Below are the code and all the weights of a small trained network. Each question names an input and a class and asks about switching units off, where a switched-off unit gives its printed mean instead of its output.

import numpy as np


def w(rows, s, z=0):
    codes = np.array(rows[::2]) - 128.0
    scale = np.full(codes.shape[1], s)
    scale[-1] = z or s
    return codes * scale


def f(y):
    return np.maximum(y, 0)


def log_softmax(a):
    a = a - a.max(-1, keepdims=True)
    return a - np.log(np.exp(a).sum(-1, keepdims=True))


def net(x, mask):
    res = np.array(x, float).reshape(1, 6) / 4 @ E
    y = f(res @ A[0][:, :-1].T + A[0][:, -1])
    res = res + np.where(mask, y, B[0][:, -1]) @ B[0][:, :-1]
    return log_softmax(res[-1] @ U[:, :-1].T + U[:, -1])


A, B = {}, {}
E = w([
[144,173,152,96,126,136,200,145,104,75,135,253],'x0',
[129,128,125,128,125,128,127,128,129,129,126,128],'x1',
[129,127,128,125,125,126,128,128,127,127,127,128],'x2',
[128,129,127,127,124,128,129,128,126,126,128,127],'x3',
[242,169,91,145,128,171,59,74,140,182,121,134],'x4',
[152,122,204,127,124,136,207,20,87,118,116,93],'x5',
],0.013)
A[0] = w([
[148,126,139,139,123,133,149,63,127,126,125,96,89],'n1',
[134,144,133,125,117,129,128,138,128,135,149,144,79],'n2',
[159,145,131,123,135,131,140,144,133,129,125,231,6],'n3',
[125,126,105,145,124,119,140,131,148,129,107,173,130],'n4',
[124,125,149,102,138,135,153,131,126,120,124,130,48],'n5',
[187,144,124,131,133,136,112,93,131,136,128,154,17],'n6',
[109,125,130,142,123,123,121,127,115,135,143,104,72],'n7',
[128,114,107,143,126,136,122,156,134,118,117,150,138],'n8',
[161,122,161,121,126,120,153,66,115,130,123,89,5],'n9',
[109,139,81,129,105,125,88,198,125,110,120,157,190],'n10',
[129,153,127,129,122,125,155,110,129,131,127,130,97],'n11',
[104,105,135,126,125,116,157,112,127,125,122,109,68],'n12',
[140,128,120,130,121,128,149,158,131,138,113,124,104],'n13',
[231,150,115,137,124,145,102,86,125,146,130,158,50],'n14',
[48,106,128,131,140,105,131,148,142,114,138,107,37],'n15',
[28,115,141,125,124,122,142,188,116,125,128,87,59],'n16',
[149,154,89,138,111,130,80,164,138,135,144,133,105],'n17',
[88,136,166,125,134,124,222,112,116,106,133,172,107],'n18',
[122,111,149,123,112,121,171,106,120,108,119,160,100],'n19',
[183,115,81,128,124,134,18,153,127,155,121,70,146],'n20',
[105,99,119,136,125,123,120,120,138,136,118,21,147],'n21',
[86,100,144,127,133,116,105,111,128,143,128,1,46],'n22',
[88,131,83,122,124,120,72,242,136,126,136,200,34],'n23',
[154,138,128,121,123,131,125,135,120,115,126,210,42],'n24',
[162,127,109,114,136,121,64,150,148,131,138,89,141],'n25',
],0.02,0.016)
B[0] = w([
[109,127,106,81,137,119,106,141,148,162,161,87,180],'n1',
[114,135,105,127,122,135,130,109,153,130,126,117,133],'n2',
[138,114,88,124,138,119,83,144,160,209,156,85,170],'n3',
[126,114,141,93,147,118,122,100,117,139,138,126,151],'n4',
[117,106,109,166,131,112,141,113,136,95,119,162,138],'n5',
[132,130,157,48,104,136,155,139,95,73,115,89,158],'n6',
[110,135,145,106,118,95,107,138,97,137,101,156,138],'n7',
[127,153,105,118,128,140,133,109,125,116,145,86,156],'n8',
[137,126,88,157,140,142,94,127,165,206,151,103,170],'n9',
[135,120,125,85,130,122,103,115,147,178,151,58,212],'n10',
[110,123,148,149,131,128,123,119,114,117,101,129,142],'n11',
[145,130,139,138,119,135,136,129,111,105,97,166,148],'n12',
[110,121,148,109,148,108,119,109,118,143,120,146,132],'n13',
[123,134,150,31,136,121,129,134,114,110,171,42,200],'n14',
[122,119,110,151,124,128,101,130,149,186,148,96,169],'n15',
[141,131,92,108,149,125,103,112,162,186,157,90,193],'n16',
[118,122,121,193,129,128,129,132,133,129,107,171,179],'n17',
[123,130,162,146,123,128,156,136,90,53,94,180,213],'n18',
[135,133,134,150,103,120,142,142,120,85,107,153,170],'n19',
[125,124,106,252,132,129,123,124,150,153,102,214,254],'n20',
[140,139,121,42,137,123,109,132,128,136,160,61,226],'n21',
[128,129,167,54,118,131,169,132,106,62,137,94,216],'n22',
[135,138,166,44,120,130,161,145,93,54,132,100,211],'n23',
[109,126,103,129,134,139,126,113,168,172,150,69,164],'n24',
[118,122,119,186,123,140,130,118,122,162,111,161,197],'n25',
],0.023,0.029)
U = w([
[121,117,111,138,150,118,88,110,168,227,194,71,142],'0',
[109,129,238,51,111,109,181,144,53,47,164,82,199],'1',
[94,100,166,254,99,112,168,127,92,93,74,248,1],'2',
],0.0076,0.003)

Each question gives the input, the list of numbers given to net, and the class t.
The units are the neurons (one row each of A and B). Each row of codes is followed by its name. A weight is (code - 128) times the scale printed after its matrix; where a second scale follows, it is the last column's (A, B and U).
mask holds one flag per neuron, in row order. A switched-off neuron (its flag False) gives its mean, the last column of its row in B, instead of its output. The means were averaged over made-up inputs and are rounded, as every weight is.
A unit's drop is (log p(t) with every unit on - log p(t) with that unit switched off) / (log p(t) with every unit on - log p(t) with every unit switched off).
The circuit of an input: a set's keep is (log p(t) with only the set's units on - log p(t) with every unit switched off) / (log p(t) with every unit on - log p(t) with every unit switched off). Starting from the 12 units with the biggest drops (on a tie, the unit counted first), units are removed one at a time, each time the one whose removal leaves the highest keep (on an exact tie, the one counted first), for as long as the keep stays at least 0.8.
units of the circuit, in order: the units of the circuit, biggest drop first
unit that matters most: the unit with the biggest drop
top k neurons: the k neurons with the biggest drops, biggest first
drop of u: that unit's drop, to one decimal
input [5,7,-6,8,1,-1], class 0: top 4 neurons	n22; n3; n24; n23
input [-3,-3,7,-7,-8,0], class 0: unit that matters most	n16
input [0,7,4,-7,1,7], class 0: top 4 neurons	n9; n23; n22; n1
input [1,-7,-7,-6,8,5], class 1: top 4 neurons	n6; n14; n16; n3
input [0,-1,1,-1,-7,-2], class 0: top 3 neurons	n16; n15; n22
input [6,1,0,3,8,2], class 1: top 2 neurons	n6; n14
input [8,3,1,-4,1,0], class 0: top 4 neurons	n3; n22; n24; n23
input [1,7,2,-1,-2,-4], class 1: top 3 neurons	n23; n20; n9
input [7,1,5,-4,1,-4], class 0: top 4 neurons	n3; n22; n24; n10
input [-1,5,7,0,-4,0], class 0: top 2 neurons	n23; n22
input [0,-3,-8,4,6,-5], class 2: top 3 neurons	n20; n21; n17
input [0,0,-8,-8,3,-1], class 2: top 2 neurons	n21; n16
input [-3,4,2,-2,4,-3], class 2: drop of n20	0.3
input [-8,4,2,2,-2,8], class 1: units of the circuit, in order	n22
